saf: [ 62.7 -58.4   6.8 -32.1  73.2 -85.2  57.4  19.8  36.7 -44.7  75.0 -70.5
  39.4 -74.2  43.9 -62.9  60.7 -71.5 -53.1  49.1]
dufu: [ -7.5  16.9   2.3 -59.6  42.5 -51.1  51.8  55.4 -40.7  -4.5  61.7 -16.5
 -70.3 -12.7 -55.0 -51.7  29.9 -29.5  72.2 -60.7]
tokon: [-63.0  35.3  63.3  -2.6 -76.3  44.6  -4.2  11.3 -55.5 -39.0 -77.8  74.7
 -24.8  56.4 -42.0  70.5 -80.8  16.8 -16.2 -63.8]
Kepoz: [-44.1  83.8 -44.5  16.5 -60.1  86.1 -35.2 -28.0  -5.9  66.4 -55.5  68.1
 -40.4  76.8 -57.8  51.2 -40.2  70.1  66.7 -35.2]
busez: [ 42.4 -43.7  47.7 -58.2  44.4 -81.5  39.9  37.9 -55.2 -38.5  64.4 -60.6
 -64.1 -31.8 -34.3 -64.5  59.9 -46.6  -6.4 -52.0]
Befa: [ 12.2  12.1 -19.5  46.5 -37.3  41.9 -39.3 -32.0  56.4  -2.8 -60.4  37.7
  51.0 -25.7  45.7  34.2 -49.8  34.7 -61.9  68.6]
Kimis: [-13.9  57.8   0.5  54.8 -52.7  84.8 -49.1 -45.3 -34.4  49.8 -59.0  44.0
 -17.4  72.9 -54.8  62.7 -54.2  45.1  44.2 -31.3]
[-44.1  83.9 -44.5  16.6 -60.0  86.0 -35.3 -28.0  -6.0  66.5 -55.6  68.0
 -40.5  76.9 -57.8  51.2 -40.1  69.8  66.7 -35.3] | Kepoz
[ 62.7 -58.4   6.8 -32.0  73.2 -85.2  57.5  19.7  36.7 -44.9  74.9 -70.6
  39.5 -74.3  43.8 -62.8  60.8 -71.6 -52.9  49.2] | saf

geges: [ 57.1 -50.9  24.0 -33.1]
Mige: [ 67.1  37.1 -28.8 -12.7]
fabu: [ 51.1 -71.8 -61.2  96.7]
Zedog: [ 67.1  37.1 -59.6  54.5]
[ 51.2 -71.8 -61.2  96.8] | fabu

Fode: [ 47.0 -10.5 -39.2  29.5  84.8 -66.1  82.1   5.3  63.6   7.9  57.2 -84.3
  23.0  67.0 -31.7 -17.8 -65.5 -67.5  -3.5 -50.3 -25.1 -82.9  79.1  -1.1
 -25.2]
mevi: [-43.0 -53.5  28.0 -57.4  55.5 -74.4 -71.8  -7.4  42.2  53.3  74.4 -34.6
  13.6  35.1  58.7  60.6  63.7  54.4 -84.0 -21.2  57.1 -69.4 -25.4 -42.4
  12.7]
Tano: [ 60.7  54.6  66.9  20.0 -42.0  20.6 -19.8  32.1  11.3 -26.1  68.1  -0.4
 -36.3  31.8 -62.8 -22.0  51.8 -21.4  31.4 -20.3  12.7  34.9 -70.7 -34.2
  39.9]
subof: [ 42.8 -85.4 -13.1 -26.3 -22.5 -34.3  53.6  48.7   1.0  19.4 -32.7  46.0
  63.5 -11.6  51.9  85.5 -37.7 -84.4 -56.5 -65.9 -34.3  59.0 -56.7  69.9
  40.9]
benu: [ 58.4  80.9  -4.3 -77.3  59.8 -33.4 -47.4 -28.7  65.1 -83.9 -48.6 -67.0
 -77.6  32.9 -53.6   8.8  55.7 -63.0   3.2 -22.4 -35.8 -34.8 -77.7 -62.3
  77.1]
Mogo: [ 20.5  48.6 -21.5 -48.0   5.2   0.8 -35.1  39.0  33.7 -78.4   7.3 -36.9
  58.4 -25.3  62.1 -67.1  73.1 -82.6  81.6 -48.1 -26.5 -52.5  70.8 -37.3
  22.8]
faki: [-73.4 -81.0  26.6  -7.1  21.6  75.7 -47.3 -68.8  31.9 -73.6 -40.8 -49.6
 -71.4 -74.2  81.8 -50.2 -31.5 -63.9 -84.5  27.9  66.4  77.8  14.2 -58.4
  23.5]
Fover: [ 69.9 -43.1  83.3  -8.8 -42.8  81.0 -73.9 -26.1  -6.3  61.3   6.8 -25.4
 -61.8 -84.0 -64.1  12.8  84.4 -69.1  63.1  29.3   2.2 -44.7 -73.2 -16.2
  18.5]
[ 47.0 -10.5 -39.1  29.4  84.7 -66.0  82.0   5.2  63.8   7.9  57.1 -84.2
  22.8  67.1 -31.8 -17.9 -65.7 -67.5  -3.4 -50.3 -25.2 -83.0  79.0  -1.0
 -25.3] | Fode
[ 69.9 -43.0  83.3  -8.7 -43.0  81.0 -74.0 -26.0  -6.4  61.2   6.8 -25.5
 -61.8 -84.1 -64.1  12.9  84.4 -69.2  63.0  29.1   2.3 -44.6 -73.4 -16.2
  18.6] | Fover
[-73.4 -81.1  26.6  -7.2  21.5  75.8 -47.4 -68.8  31.9 -73.6 -40.9 -49.5
 -71.5 -74.3  81.8 -50.3 -31.5 -64.0 -84.6  27.8  66.4  77.8  14.1 -58.3
  23.4] | faki
[ 20.5  48.6 -21.5 -48.1   5.2   0.8 -35.1  39.0  33.8 -78.4   7.3 -36.9
  58.4 -25.3  62.0 -67.1  73.1 -82.6  81.6 -48.1 -26.5 -52.6  70.8 -37.3
  22.8] | Mogo

bori: [-70.1 -26.6 -20.3 -13.3 -15.3 -23.0]
robaz: [49.2 18.2 21.1 -2.3 18.7 18.4]
Nik: [33.0 12.2 15.3 29.8 29.4  4.8]
putu: [-76.4 -24.6 -18.0 -23.7 -25.2 -26.2]
suror: [-61.5 -17.7 -19.0 -23.7 -14.2 -26.1]
bol: [-32.8   9.5  -6.7 -17.6 -11.0 -31.3]
Dudo: [36.3 33.8  6.2 24.0 31.3 17.6]
sobov: [-59.3 -30.2 -10.3 -18.0 -14.9 -15.8]
tinu: [70.3 34.6 16.8 21.9  8.0 18.1]
guzef: [-69.6 -24.7 -22.1 -34.8  -8.5 -13.1]
bet: [31.0  1.4  5.6 23.0 -4.4 17.2]
[70.3 34.7 16.7 22.1  7.9 18.1] | tinu
[-32.7   9.6  -6.5 -17.7 -11.0 -31.2] | bol
[-70.1 -26.6 -20.4 -13.3 -15.4 -23.1] | bori
[-59.1 -30.2 -10.2 -18.1 -15.1 -15.9] | sobov
[-61.4 -17.5 -18.9 -23.7 -14.2 -26.2] | suror
[33.0 12.2 15.2 29.7 29.5  4.6] | Nik

tomo: [ 19.3   0.2 -29.8  -1.2]
liseb: [ 43.4  12.9 -56.0  -4.5]
kiz: [ 42.6  22.7 -57.4   1.2]
Faz: [ 63.6   9.9 -90.4  -5.1]
noked: [ 64.2  13.7 -87.8  -5.8]
big: [ 61.3   4.5 -82.3 -10.0]
[ 64.3  13.7 -87.7  -5.6] | noked
[ 42.5  22.8 -57.4   1.2] | kiz

tadig: [-55.1 -70.7  -8.2 -15.9 -24.8  16.5  89.5]
nesen: [-77.1 -42.7   3.4 -30.6   0.5  24.5  79.6]
Fuv: [ 14.8  -5.8  36.2 -27.6  47.5  -3.5 -85.1]
Velop: [ -2.4  33.9 -51.8 -27.5  13.0 -14.3  75.1]
tamug: [ 12.5  -2.3  25.5  19.6 -21.0   1.2 -93.4]
[-77.1 -42.8   3.5 -30.6   0.5  24.5  79.6] | nesen
[-55.2 -70.7  -8.1 -15.7 -24.6  16.7  89.6] | tadig

